Below are the code and all the weights of a small trained network. Each question names an input and a class and asks about switching units off, where a switched-off unit gives its printed mean instead of its output.

import numpy as np


def w(rows, s, z=0):
    codes = np.array(rows[::2]) - 128.0
    scale = np.full(codes.shape[1], s)
    scale[-1] = z or s
    return codes * scale


def norm(h):
    return h / np.sqrt((h * h).mean(-1, keepdims=True) + 1e-5)


def f(y):
    return y / 2 * (1 + np.tanh(0.7978845608 * (y + 0.044715 * y**3)))


def log_softmax(a):
    a = a - a.max(-1, keepdims=True)
    return a - np.log(np.exp(a).sum(-1, keepdims=True))


def net(x, mask):
    res = np.array(x, float).reshape(1, 6) / 4 @ E
    u = 0
    for l in range(2):
        y = f(norm(res) @ A[l][:, :-1].T + A[l][:, -1])
        res = res + np.where(mask[u : u + 7], y, B[l][:, -1]) @ B[l][:, :-1]
        u += 7
    return log_softmax(norm(res)[-1] @ U[:, :-1].T + U[:, -1])


A, B = {}, {}
E = w([
[163,98,147,154,59,165,91,229,75,166],'x0',
[175,59,161,132,187,104,178,115,147,134],'x1',
[188,222,85,111,110,123,76,174,100,195],'x2',
[239,164,32,1,106,92,123,113,146,221],'x3',
[119,148,116,64,102,34,97,149,93,44],'x4',
[59,119,75,65,203,150,107,91,133,152],'x5',
],0.0096)
A[0] = w([
[164,41,177,120,118,61,135,138,150,39,138],'L0N1',
[109,97,160,201,151,175,136,149,95,169,81],'L0N2',
[93,70,131,137,173,174,148,55,173,134,4],'L0N3',
[118,72,140,138,129,168,113,167,129,161,35],'L0N4',
[178,46,171,136,137,58,141,141,129,69,38],'L0N5',
[8,125,168,190,137,159,130,89,149,33,97],'L0N6',
[128,100,110,57,104,124,112,165,105,148,61],'L0N7',
],0.017,0.0031)
B[0] = w([
[130,76,161,130,142,147,176,87,32,137,199],'L0N1',
[140,59,145,68,134,139,103,130,117,59,184],'L0N2',
[125,131,175,100,116,124,111,108,197,153,188],'L0N3',
[108,142,150,133,128,143,134,108,97,201,156],'L0N4',
[125,108,164,179,139,134,199,88,53,111,182],'L0N5',
[119,126,110,253,138,87,241,130,34,68,254],'L0N6',
[126,133,91,167,129,87,135,151,98,108,165],'L0N7',
],0.017,0.018)
A[1] = w([
[85,114,127,162,164,165,192,59,207,193,30],'L1N1',
[132,123,114,216,101,147,113,222,126,96,133],'L1N2',
[225,211,168,178,39,130,153,153,144,159,5],'L1N3',
[86,114,228,74,171,174,75,91,164,155,81],'L1N4',
[209,136,144,148,21,186,119,152,74,206,67],'L1N5',
[2,150,144,177,153,159,125,117,141,45,142],'L1N6',
[148,66,154,224,126,251,122,226,151,196,140],'L1N7',
],0.015,0.0028)
B[1] = w([
[125,96,144,95,183,180,101,115,156,108,189],'L1N1',
[136,164,162,152,126,133,108,159,207,170,224],'L1N2',
[126,112,170,127,30,153,70,172,116,146,198],'L1N3',
[179,128,155,111,70,184,113,105,190,120,179],'L1N4',
[85,152,173,184,123,106,151,170,100,91,237],'L1N5',
[129,106,166,118,72,114,156,138,4,157,254],'L1N6',
[138,70,106,83,193,153,174,19,134,106,187],'L1N7',
],0.018,0.0091)
U = w([
[125,194,6,77,177,63,84,123,165,160,1],'0',
[105,97,151,159,150,125,177,103,50,121,233],'1',
[147,93,157,56,160,209,91,65,206,157,44],'2',
[122,198,139,148,51,107,44,227,143,186,89],'3',
],0.013,0.0026)

Each question gives the input, the list of numbers given to net, and the class t.
The units are the neurons (one row each of A and B). Each row of codes is followed by its name. A weight is (code - 128) times the scale printed after its matrix; where a second scale follows, it is the last column's (A, B and U).
mask holds one flag per neuron, layer by layer. A switched-off neuron (its flag False) gives its mean, the last column of its row in B, instead of its output. The means were averaged over made-up inputs and are rounded, as every weight is.
A unit's drop is (log p(t) with every unit on - log p(t) with that unit switched off) / (log p(t) with every unit on - log p(t) with every unit switched off).
The circuit of an input: a set's keep is (log p(t) with only the set's units on - log p(t) with every unit switched off) / (log p(t) with every unit on - log p(t) with every unit switched off). Starting from the 12 units with the biggest drops (on a tie, the unit counted first), units are removed one at a time, each time the one whose removal leaves the highest keep (on an exact tie, the one counted first), for as long as the keep stays at least 0.8.
units of the circuit, in order: the units of the circuit, biggest drop first
top k neurons in layer l: the k neurons of layer l with the biggest drops, biggest first
drop of u: that unit's drop, to one decimal
input [-7,8,-8,3,-3,3], class 2: units of the circuit, in order => L0N3, L1N1
input [-1,2,6,-3,6,3], class 3: units of the circuit, in order => L0N1, L0N5, L0N6
input [-8,5,-5,6,2,5], class 2: units of the circuit, in order => L0N6
input [6,6,6,5,-1,5], class 3: top 2 neurons in layer 0 => L0N1, L0N7
input [-3,2,5,2,-1,1], class 0: top 3 neurons in layer 1 => L1N5, L1N6, L1N2
input [-4,6,7,5,3,-2], class 3: top 2 neurons in layer 0 => L0N2, L0N1
input [-3,-4,8,-1,5,7], class 0: top 2 neurons in layer 0 => L0N6, L0N5
input [1,3,6,8,-3,4], class 3: top 2 neurons in layer 0 => L0N2, L0N1
input [4,8,2,4,5,8], class 0: top 2 neurons in layer 0 => L0N6, L0N1
input [-6,2,-2,8,2,-2], class 0: top 2 neurons in layer 1 => L1N6, L1N5
input [-3,0,0,1,-6,-7], class 2: drop of L0N6 => 0.9
input [7,-2,-6,5,-6,7], class 2: drop of L0N2 => 0.0
input [0,-6,7,4,0,3], class 3: drop of L0N2 => 0.1
